Facts:
bamil {mepli=tidi}
bevagom {mustu=sokli}
botol {mustu=gora, mepli=fumis}
braklosan {mustu=pludrus, mepli=zagre}
brizus {mepli=bruka}
bruka {mustu=nuklek}
bruvar {mustu=mubu, mepli=plifis}
bunu {mustu=skegi}
destuvi {mepli=gruflun}
drarur {mustu=sketu, mepli=furuzum}
drepim {mustu=pluroski, mepli=tarotos}
dreple {mustu=muti, mepli=gruskam}
dridrer {mepli=fumis}
fatrus {mustu=drarur, mepli=bunu}
flivegru {mustu=gimir, mepli=sigul}
fumis {mustu=mevor}
furuzum {mustu=flivegru}
gesan {mustu=drepim, mepli=gruflun}
gimir {mustu=stemo, mepli=bevagom}
ginal {mustu=grezo, mepli=bruka}
gora {mustu=studrelem, mepli=bruka}
grezo {mustu=zelol, mepli=sigul}
gruskam {mustu=kledri}
kesom {mepli=gruskam}
kilota {mustu=botol, mepli=plifis}
klazil {mustu=tratol, mepli=skavopem}
kledri {mepli=kesum}
klesas {mepli=skovefir}
klesku {mustu=lesti, mepli=stemo}
klotral {mustu=furuzum, mepli=tidi}
kogel {mepli=skavopem}
kudreril {mustu=fatrus, mepli=skifliton}
lesti {mustu=kesum, mepli=fumis}
librubrar {mepli=bevagom}
ludron {mepli=stemo}
mevor {mustu=ragro, mepli=furuzum}
mubu {mustu=tidi, mepli=gruskam}
muti {mustu=vone, mepli=bevagom}
nove {mepli=gruflun}
nugi {mepli=furuzum}
nuklek {mustu=klesas, mepli=skifliton}
nuzal {mepli=bunu}
plifis {mustu=klotral}
pludrus {mepli=bevagom}
pluroski {mustu=tete, mepli=kesum}
pumu {mepli=skifliton}
ragro {mepli=tarotos}
regreplek {mepli=zagre}
skegi {mustu=nuzal, mepli=plifis}
sketu {mustu=zigrar, mepli=tarotos}
skovefir {mustu=braklosan}
sodok {mustu=nugi, mepli=gruskam}
sokli {mepli=bruka}
starom {mepli=bunu}
stoba {mustu=trupa, mepli=bruka}
studrelem {mustu=destuvi, mepli=stemo}
tete {mustu=fumis, mepli=plifis}
tidi {mustu=gruskam}
trasti {mepli=furuzum}
tratol {mustu=kilota, mepli=plifis}
trupa {mustu=ginal, mepli=skovefir}
vises {mepli=plifis}
vone {mustu=tarotos, mepli=stemo}
vostar {mustu=vugren, mepli=zagre}
vugren {mustu=plifis, mepli=gruskam}
zelol {mustu=dreple, mepli=sigul}
zigrar {mustu=bevagom, mepli=skavopem}

Known rows:
sigul: [-20   2  -5  41   9  11   2   1  14  26  20 -14   0   4 -14   0  11  -4
  -6]
kesom: [-12   7  -6  39  11   6   7   9  16  58  -4   4 -13  -3   5 -13  11  -3
 -17]
tratol: [-37  -4 -13  26   6 -25   7   0  14  32  46  -3  37 -35  -5 -21  -5   6
 -26]
botol: [-12   3  -9  41  -3  -1   4   2  24  44  23 -13   6   5   1  -3   0   1
  -8]
klotral: [-34   0 -18  28   8   8 -25  -1  10  51  26 -15 -32 -18   5  16  15   9
  -5]
bevagom: [-12   6  -8  30  -8   6  19 -15  13  24  18  -2   6   4 -24  -7   5  10
  16]
zelol: [ -8  -6   3  45  31  22  12   3   7  23  25  -3  -8   7  10  16 -12   2
 -29]
brizus: [-10  -8  -8  41   2   9  -4  -3  19  29  47 -31  -2   9   0  23  -7   2
   5]
klesas: [-13  -4  -9  40   2   4   3  -3  18  43  21 -11  -1   3   2   7   4  11
 -14]
bruka: [-24   0   1  42   3  15   0   3  14  13  45 -36   1  11 -11  15  -3 -12
  13]
nugi: [-13  -4  -9  39   4   7   3  -2  17  42  20 -12  -3   5   2   6   6   9
 -10]
pludrus: [-14  -4  -8  41   2   6   3  -3  17  44  21 -12  -3   7  -1   6   5   9
 -12]
fatrus: [-14   2  -6  51   4   0  -8  21  32  43  20 -26  10   3  11  -1   7 -13
 -20]
studrelem: [-11  13 -11  47 -10   7  -2  -5  34  35  13 -18  -1  21   2   8   5  12
 -19]
mubu: [-11   8  -6  39  11   4   6  10  17  57  -4   3 -11  -2   5 -15  11  -5
 -16]
stemo: [-25 -13 -21  26  15  12   2 -22  -1  43  22 -33 -21  -4 -14   6  55   0
 -12]
gruflun: [-21   2  -5  42   9  10   2   2  13  25  19 -13   0   3 -14   0  11  -4
  -5]
pluroski: [ -8  11 -13  34  -3  -5   5  -8  23  38  24 -15  -2   7   8  -9  -5  -4
 -11]
zagre: [-21   3  -6  41   9  10   2   2  14  25  20 -14  -1   3 -15   0  11  -4
  -5]
destuvi: [-11   8 -12  47 -12   7  -2  -8  33  37  11 -17   1  25   1   9   8  22
 -22]

Rows:
[ -8  22 -15  28  -2  -9   4 -11  22  29  29 -19 -11   7  13 -18 -12 -18
 -11] | gesan
[-69   9 -26  20   7  -6 -35   6   6   8  34  -5  -9 -35 -23   7  17  23
 -26] | plifis
[-16 -16  -2  52  -3   6   5  16  25  59  19  -8  21   1  -8  11  12  19
  -4] | ragro
[-20  -1  -6  42   5  10   3  -3  14  27  17 -13   1   7 -16   3  14   5
  -7] | kesum
[ -5   5  -4  36  33  42  27  11  17  24  66 -21  -8  10  -4  39 -21  -7
 -15] | stoba
[-16   4  -8  37   8   5   0   6  18  41  26 -14  -6  -3   5   1  -2  -7
 -10] | klesku
[-37   0 -15  29   3 -22   4  -3  18  29  43  -5  34 -28  -6 -18  -3  12
 -32] | kilota
[-13   2  -7  46   1   1  -2  14  29  43  20 -20   8   5   8  -2   5  -7
 -13] | drarur
[-10   2 -11  33  -7  -1  12  -8  19  44  25  -5   3   5  -4  -4  -5   9
   1] | zigrar
[-16   6  -5  50   8  -1 -10  27  34  43  23 -28   9  -1  14  -4   3 -22
 -21] | kudreril
[-37   6 -16  32   0 -17  -1  -5  24  25  37  -7  30 -18  -5 -12   0  19
 -39] | tete
[ -5  -6   8  49  35  15   6   7   1  34 -10  12 -16   5  16  -4  -5  -2
 -33] | dreple
[ -4  -1  -2  39  30  40  25   5  15  23  59 -20  -6  14  -6  41 -17   2
 -15] | ginal
[-16 -13  -1  50   0   6   4  21  26  57  21  -9  19  -1  -6   9   9  11
  -2] | mevor
[-22  -4  -1  48   1  10   4  13  22  36  18 -12  18   4 -22   0  14   1
   1] | fumis
[ -6   1  -9  46 -11   7  -6  -5  32  27  41 -34   4  24  -2  22  -6   8
   1] | gora
[ -6 -23  10  55  27   3 -11  -6  -2  10   9  -7  -7   9  21   8 -17   2
 -24] | vone

